[[-3.79  0.64]
 [-2.35  1.36]
 [-6.41 -0.34]
 [-2.73 -1.27]]
|
[ 0.64 -2.35]

[[ 0.22  6.95]
 [-0.66 -0.95]
 [-0.24 -0.67]
 [-1.24 -1.26]]
|
[ 6.95 -0.66]

[[ 6.53  2.02  0.57 -1.33  0.29]
 [ 3.59  4.25  3.07  2.48 -2.28]
 [ 0.72  3.11  3.68  1.82 -3.53]
 [-0.09  3.29  2.00  4.36 -1.45]]
|
[0.29 2.48 3.68 3.29]

[[-1.32  1.65]
 [-5.95  6.23]]
|
[ 1.65 -5.95]

[[ 2.93  2.11]
 [ 5.69 -3.79]
 [-6.74 -7.73]]
|
[2.11 5.69]

[[ 2.36  2.45 -7.57]
 [ 2.09 -0.26  3.73]
 [-1.17 -2.21  7.81]]
|
[-7.57 -0.26 -1.17]

[[ 6.19 -0.88  3.93]
 [ 1.33 -4.27  6.47]
 [-1.01 -0.77  2.27]
 [ 4.43 -0.07  0.04]
 [-0.18 -0.48  4.18]]
|
[ 3.93 -4.27 -1.01]

[[ 0.24 -0.37  0.76 -1.93 -1.14]
 [-0.03 -0.32  0.70 -2.04 -0.86]
 [-1.70  1.62  0.23  1.76  6.58]
 [-0.43  2.77  0.38  1.13  0.96]]
|
[-1.14 -2.04  0.23  2.77]
